Here is a tiny trained network, its code and every weight. The questions are about switching its units off for an input and a class, where a switched-off unit gives its printed mean instead of its output.

import numpy as np


def w(rows, s, z=0):
    codes = np.array(rows[::2]) - 128.0
    scale = np.full(codes.shape[1], s)
    scale[-1] = z or s
    return codes * scale


def norm(h):
    return h / np.sqrt((h * h).mean(-1, keepdims=True) + 1e-5)


def f(y):
    return np.maximum(y, 0)


def log_softmax(a):
    a = a - a.max(-1, keepdims=True)
    return a - np.log(np.exp(a).sum(-1, keepdims=True))


def net(x, mask):
    res = np.array(x, float).reshape(1, 7) / 4 @ E
    u = 0
    for l in range(2):
        y = f(norm(res) @ A[l][:, :-1].T + A[l][:, -1])
        res = res + np.where(mask[u : u + 6], y, B[l][:, -1]) @ B[l][:, :-1]
        u += 6
    return log_softmax(norm(res)[-1] @ U[:, :-1].T + U[:, -1])


A, B = {}, {}
E = w([
[135,56,201,144],'x0',
[132,128,122,127],'x1',
[117,203,57,112],'x2',
[157,170,158,255],'x3',
[128,125,130,130],'x4',
[121,127,128,132],'x5',
[135,131,125,121],'x6',
],0.0042)
A[0] = w([
[141,125,68,90,138],'0.n0',
[154,228,157,205,4],'0.n1',
[68,36,231,93,183],'0.n2',
[3,162,126,246,155],'0.n3',
[152,108,122,156,93],'0.n4',
[139,167,200,255,110],'0.n5',
],0.0052,0.0025)
B[0] = w([
[184,93,80,34,174],'0.n0',
[232,37,62,172,195],'0.n1',
[126,161,4,123,230],'0.n2',
[182,92,90,70,220],'0.n3',
[169,237,174,66,142],'0.n4',
[220,200,121,38,254],'0.n5',
],0.0036,0.0044)
A[1] = w([
[28,204,152,99,79],'1.n0',
[71,25,194,90,176],'1.n1',
[133,207,111,225,54],'1.n2',
[200,176,103,163,126],'1.n3',
[168,77,232,254,126],'1.n4',
[121,97,59,64,253],'1.n5',
],0.0072,0.0021)
B[1] = w([
[173,159,138,86,137],'1.n0',
[144,124,69,254,163],'1.n1',
[139,51,97,216,163],'1.n2',
[149,85,165,132,223],'1.n3',
[92,188,173,44,183],'1.n4',
[77,119,161,143,254],'1.n5',
],0.0086,0.0063)
U = w([
[4,77,104,104,152],'0',
[124,85,72,226,253],'1',
[240,91,173,149,148],'2',
[155,172,245,92,35],'3',
[74,210,72,48,37],'4',
],0.011,0.0025)

Each question gives the input, the list of numbers given to net, and the class t.
The units are the neurons (one row each of A and B). Each row of codes is followed by its name. A weight is (code - 128) times the scale printed after its matrix; where a second scale follows, it is the last column's (A, B and U).
mask holds one flag per neuron, layer by layer. A switched-off neuron (its flag False) gives its mean, the last column of its row in B, instead of its output. The means were averaged over made-up inputs and are rounded, as every weight is.
A unit's drop is (log p(t) with every unit on - log p(t) with that unit switched off) / (log p(t) with every unit on - log p(t) with every unit switched off).
The circuit of an input: a set's keep is (log p(t) with only the set's units on - log p(t) with every unit switched off) / (log p(t) with every unit on - log p(t) with every unit switched off). Starting from all 12 units, units are removed one at a time, each time the one whose removal leaves the highest keep (on an exact tie, the one counted first), for as long as the keep stays at least 0.8.
circuit, biggest first: the units of the circuit, biggest drop first
top k neurons: the k neurons with the biggest drops, biggest first
top k neurons in layer l: the k neurons of layer l with the biggest drops, biggest first
drop when u is switched off: that unit's drop, to one decimal
input [6,4,8,0,-8,-7,-1], class 0: top neuron in layer 1 => [1.n4]
input [-3,-1,7,1,3,-6,0], class 1: top 3 neurons => [1.n4; 0.n5; 1.n2]
input [8,7,-7,-2,6,-4,-2], class 1: top 2 neurons => [1.n1; 0.n2]
input [5,1,-1,-8,-2,1,-8], class 1: top 3 neurons => [1.n1; 0.n5; 1.n4]
input [1,6,-4,-3,0,2,-2], class 1: top 2 neurons => [0.n5; 1.n1]
input [6,1,1,0,2,7,8], class 0: circuit, biggest first => [0.n2; 0.n1; 1.n5]
input [1,4,-5,7,0,2,2], class 3: top 2 neurons => [1.n4; 1.n1]
input [5,6,-4,1,5,-6,-2], class 3: top 2 neurons => [1.n4; 0.n3]
input [-3,2,0,-1,-1,-2,-3], class 0: top 2 neurons in layer 0 => [0.n5; 0.n0]
input [4,8,-2,-8,5,0,6], class 1: drop when 0.n5 is switched off => 0.5
input [6,6,-8,-6,7,3,-3], class 1: drop when 0.n0 is switched off => 0.0
input [7,-3,-2,2,4,-3,8], class 3: drop when 1.n4 is switched off => 1.0
